Each row, then roughly how far along a hidden order it lies, from 0 to 15:
-.04  .29  .01  -.01  -.03  -.14  .02  -.01  -.04  .02  -.02  .00  .02  .01  .01  -.09  -.03  .02  .01  .01  -.08  .00  -.04  -.01  .00  -.69  -.04  .01  .02  .00  -.06  -.06  -.01  .03  -.02  .00  .03  .07  -.02  -.01  -.04  .06 => 14
.55  .24  -.09  .04  .06  -.15  .52  -.14  -.17  -.47  .06  -.01  -.11  .07  -.01  -.31  -.43  .14  .00  .05  -.29  .00  .21  -.29  -.07  .12  -.18  .04  -.04  .21  .01  -.02  -.15  -.22  .29  -.02  .13  .22  -.18  .04  .11  .19 => 2
.02  .29  .00  .00  -.07  -.04  .01  -.04  -.03  .03  -.10  -.01  .01  .01  .00  .11  .05  .03  .02  -.01  .00  .05  -.01  -.02  .00  .24  -.06  -.02  -.03  -.06  -.11  -.06  .02  .09  .00  .00  .08  .10  .00  -.02  .03  .09 => 14
-.05  .18  .00  .08  -.04  -.17  -.11  .13  .03  -.07  .06  .06  -.04  .09  -.09  .05  .21  .13  .07  .03  .18  -.13  .22  -.09  -.03  .77  -.13  -.19  .03  .40  -.14  -.03  .20  .39  -.07  .05  -.14  -.25  -.02  .01  .10  .50 => 14
.37  .27  -.09  -.06  .11  .01  .41  -.31  -.27  -.30  .09  .05  -.06  -.06  .00  -.25  -.53  .07  .08  -.04  -.49  .14  .08  -.22  -.06  .59  -.05  .22  -.05  -.06  .03  -.02  -.12  -.49  .31  -.01  .23  .36  -.17  .03  .02  -.09 => 11
.05  .24  .01  -.01  -.02  .04  .01  -.09  -.03  -.07  -.01  .00  .00  -.06  -.03  .04  -.08  -.03  .01  .00  -.05  -.01  -.01  .02  -.02  .08  -.01  .03  -.02  -.01  -.08  -.04  -.02  .00  .00  .01  .05  .06  -.03  -.02  -.01  -.01 => 13
.43  .21  -.10  .05  .10  .01  .37  -.15  -.20  -.38  .11  .06  -.11  .14  -.03  -.23  -.33  .16  .05  -.02  -.27  -.04  .26  -.27  -.08  .42  -.14  .22  .01  .11  -.07  .00  -.06  -.32  .12  .00  .08  .10  -.21  .05  .16  .32 => 12
.52  .24  -.12  .07  .08  -.17  .48  -.29  -.01  -.33  -.38  -.12  -.07  .13  -.12  .13  -.16  .07  -.27  .15  -.08  .02  .28  -.24  .02  -.28  -.16  .18  .33  .38  -.24  .00  -.20  -.08  .47  .23  .00  -.01  -.23  -.11  .27  .41 => 0
.08  .19  -.03  .12  -.01  -.23  -.04  .14  .04  -.03  -.05  .08  -.06  .17  -.09  .14  .20  .08  .10  .01  .29  -.14  .31  -.08  .00  -.03  -.15  -.24  .05  .30  -.06  .01  .15  .10  -.01  .11  -.12  -.26  .00  .03  .21  .38 => 15
.46  .26  -.11  .10  .06  -.46  .51  -.26  .00  -.39  -.42  -.10  -.09  .19  -.18  .18  -.05  .12  -.21  .15  .00  .06  .31  -.25  .02  -.02  -.19  .08  .29  .45  -.18  -.01  -.18  .20  .42  .23  -.10  -.11  -.27  -.10  .27  .42 => 0

-.09  .08  .06  .01  .14  -.06  .11  .04  -.17  .04  .13  .05  .08  -.02  .10  .03  -.12  .07  .05  -.06  .04  -.04  .19  .01  .10  -.03  .04  .04  .06  -.27  -.24  .23  .07  .22  -.05  -.01  .15  -.06 => 8
-.31  .38  .36  .14  -.43  -.10  -.15  .05  -.10  .43  -.11  .11  .50  .27  .33  -.78  -.39  -.25  .06  -.10  .18  .09  -.34  -.28  .19  -.54  .14  .01  .37  -.03  -.70  -.09  -.09  -.63  -.99  -.04  -.14  -.21 => 15
-.22  .28  .24  .10  -.25  -.10  -.07  .05  -.05  .35  -.17  .07  .34  .27  .13  -.35  -.30  -.19  .08  -.11  .12  .13  -.27  -.26  .17  -.40  .21  .01  .32  .07  -.52  -.11  -.03  -.45  -.98  -.02  -.15  -.14 => 14
.05  .01  .01  .00  -.20  .00  -.13  -.03  .11  .08  -.24  -.01  -.08  .09  -.16  -.13  .04  -.08  .01  -.07  .07  .13  -.06  -.05  -.04  -.01  .01  -.02  .03  .32  .16  -.18  -.03  -.19  -.24  .03  -.15  .02 => 9
-.01  .00  -.04  .00  -.06  .01  -.03  -.01  .00  .00  -.03  -.04  .06  .02  -.04  -.02  .04  .00  .02  -.04  -.02  .02  -.02  .00  .00  -.01  -.04  -.02  .01  .09  .00  -.04  -.01  -.01  -.06  .04  -.02  .02 => 7
-.14  -.12  -.20  .13  .30  .17  .48  .01  -.06  .25  .15  -.05  .58  -.52  .10  -.59  -.14  .21  -.32  .22  -.27  .05  .17  -.08  -.20  .25  -.25  -.05  -.14  -.70  -.16  .21  -.02  .18  .21  -.22  .42  -.19 => 0
.01  .04  .00  -.02  -.08  -.03  -.01  -.01  .00  .07  -.15  .03  .01  .00  -.08  .10  -.03  -.04  .01  -.10  .05  .09  -.09  -.04  .07  -.04  .06  -.01  .05  -.01  -.06  -.04  .03  -.08  -.32  .03  -.07  -.03 => 10
-.09  .16  .09  .05  -.24  -.06  -.12  .01  -.03  .19  -.13  .09  .29  .04  -.01  -.24  -.15  -.10  .05  -.15  .10  .09  -.11  -.16  .09  -.19  .16  -.01  .26  -.07  -.17  -.06  .01  -.24  -.68  .02  -.06  -.14 => 12
-.03  -.11  -.19  .05  .12  .13  .36  -.03  .06  .02  .10  -.10  .21  -.24  .09  -.33  .00  .04  -.24  .19  -.15  -.02  -.03  .00  -.13  .10  -.20  -.06  -.16  -.20  -.12  -.08  -.09  .04  .13  -.11  .11  -.04 => 2
-.14  -.13  -.20  .12  .29  .12  .34  .01  .00  .19  .15  -.12  .48  -.50  .11  -.59  -.14  .17  -.31  .25  -.17  .09  .16  -.02  -.23  .22  -.23  -.07  -.16  -.54  -.18  .15  -.04  .12  .29  -.18  .36  -.16 => 0
.01  -.01  -.06  -.03  -.09  -.01  -.07  -.02  .06  -.02  -.07  -.01  -.03  .01  -.06  -.05  .08  -.01  -.01  -.04  .00  .06  -.03  -.02  -.08  -.03  .01  -.02  -.04  .17  .10  -.14  -.02  -.09  -.07  .01  -.09  .04 => 7
-.05  .04  .00  .00  .12  .01  .09  .02  -.10  -.03  .16  .03  .02  -.02  .09  .06  -.10  .07  -.02  .15  .01  -.04  .12  .02  .02  -.03  -.04  .02  .07  -.11  -.05  .13  .00  .13  .06  -.04  .12  -.04 => 6

New part:
.01  -.04  .76  .58  .02  -.05  .29  .35  -.22  -.07  -.01  -.08  .80  .45  -.08  .00  .28  .31  -.06  .10  .42  .46  .07  .33  -.01  .49  .23  .22  -.05  .68  -.03  .41  .79  .27  .07  .29  .24  .06  .37  .00  .03  .39  .46  .34  -.15  .48  .19  .04  -.06  .28  .17  .34  .51  .02  .34  .32  -.09 => 12
.07  -.11  .90  -.11  .05  .20  -.05  .25  .51  .14  .30  .36  .73  .53  .21  .40  .04  .11  -.13  .12  .09  .56  .39  .29  -.02  .19  .36  .50  -.11  .57  .24  .17  .43  .37  .21  .59  .13  .11  .15  .10  .66  .39  -.17  -.03  -.19  .08  .42  .42  -.11  -.01  .25  .04  .32  -.15  .42  .38  .21 => 10
-.01  -.03  .79  -.05  .40  .00  -.01  .22  -.70  .28  .26  .02  .49  .47  -.06  .32  .04  .01  -.08  .03  .43  .39  .41  .37  -.01  .39  .42  .40  .00  .11  .00  -.10  .32  .26  .60  .42  -.03  .01  .37  .38  .56  .37  -.05  .31  .33  .03  .46  .03  -.01  -.04  -.02  .03  .40  .22  .52  .06  .11 => 8
.40  .37  .19  -.15  .35  .26  .25  .26  -.11  -.07  .01  .01  .03  .45  -.09  .00  -.01  .17  -.03  .58  .49  .50  .04  -.10  -.01  .00  -.09  -.03  .00  -.07  -.05  -.05  .39  .02  .76  .06  -.05  .51  -.04  .44  .06  -.04  .48  .39  .28  .40  .40  .03  .10  .38  -.02  .01  -.06  .18  .00  .12  .52 => 1
.02  .06  .68  .41  .21  -.07  -.08  .26  .55  .27  .28  .26  .67  .48  -.07  .23  -.01  -.01  -.04  .11  .00  .35  .39  .35  -.01  .46  .29  .33  .55  .39  .31  .31  .41  .24  .11  .43  .29  .00  .50  .02  .53  .43  -.05  .35  .32  .00  .09  .04  .20  -.06  .22  .00  .31  -.12  .38  .30  .11 => 15
.02  -.05  .97  -.08  .02  -.05  -.04  .24  .17  -.13  -.02  .32  .93  .50  -.05  .35  .04  .06  -.17  .03  .03  .13  .40  .22  -.02  .23  .25  .48  -.28  .61  .25  .20  .36  .31  .15  .47  .15  .10  .26  .16  .12  .48  -.16  -.08  -.21  .05  .44  .54  -.07  .32  .25  .06  .33  -.16  .45  .22  .25 => 9
.40  .40  .73  .40  .07  .24  -.02  .30  .81  -.10  .01  -.01  .58  .51  -.10  .37  .39  .38  .35  .13  .00  .14  -.02  .32  .00  .51  .18  .46  -.06  .49  .24  .28  .42  .37  .70  .09  .33  .47  .43  .03  .06  .46  -.05  .27  -.05  .00  .03  .05  -.02  .01  .26  .01  -.08  -.08  .33  .21  .15 => 10
.11  -.05  .27  -.03  .34  .27  .24  -.05  -.10  .35  .01  .54  .06  .46  .31  .39  .01  .26  -.07  -.04  .32  .49  -.02  -.07  -.01  .06  .01  .05  -.04  .08  -.01  .44  .43  .31  .67  .07  .00  .27  -.03  -.01  .56  -.05  .39  -.01  -.13  .45  .44  .12  -.05  .43  -.04  .02  .40  .22  .14  .13  .48 => 0
.33  .41  -.13  -.05  .40  .21  -.01  .06  .22  .46  .04  .11  -.12  .44  .06  .12  -.01  .32  .06  .01  .28  -.24  .03  .05  .00  -.11  .02  -.06  .11  -.01  .02  .11  .44  -.06  .53  -.09  .08  .31  .10  -.11  .00  .02  .54  .31  .47  .10  .40  -.01  .31  .43  .03  -.04  .08  .26  -.10  -.02  .37 => 2
.37  -.06  .47  .35  .01  -.03  -.01  .31  .10  -.06  .24  .05  .64  .41  -.03  .17  -.05  .32  .37  .12  .06  .25  .01  .38  .01  .30  .29  .49  .09  .40  .04  .10  .43  .40  .64  .38  .36  -.10  .44  -.03  .00  .54  .08  .36  .01  .07  -.01  -.01  .29  -.03  .21  -.03  -.01  -.02  .22  .26  -.02 => 10
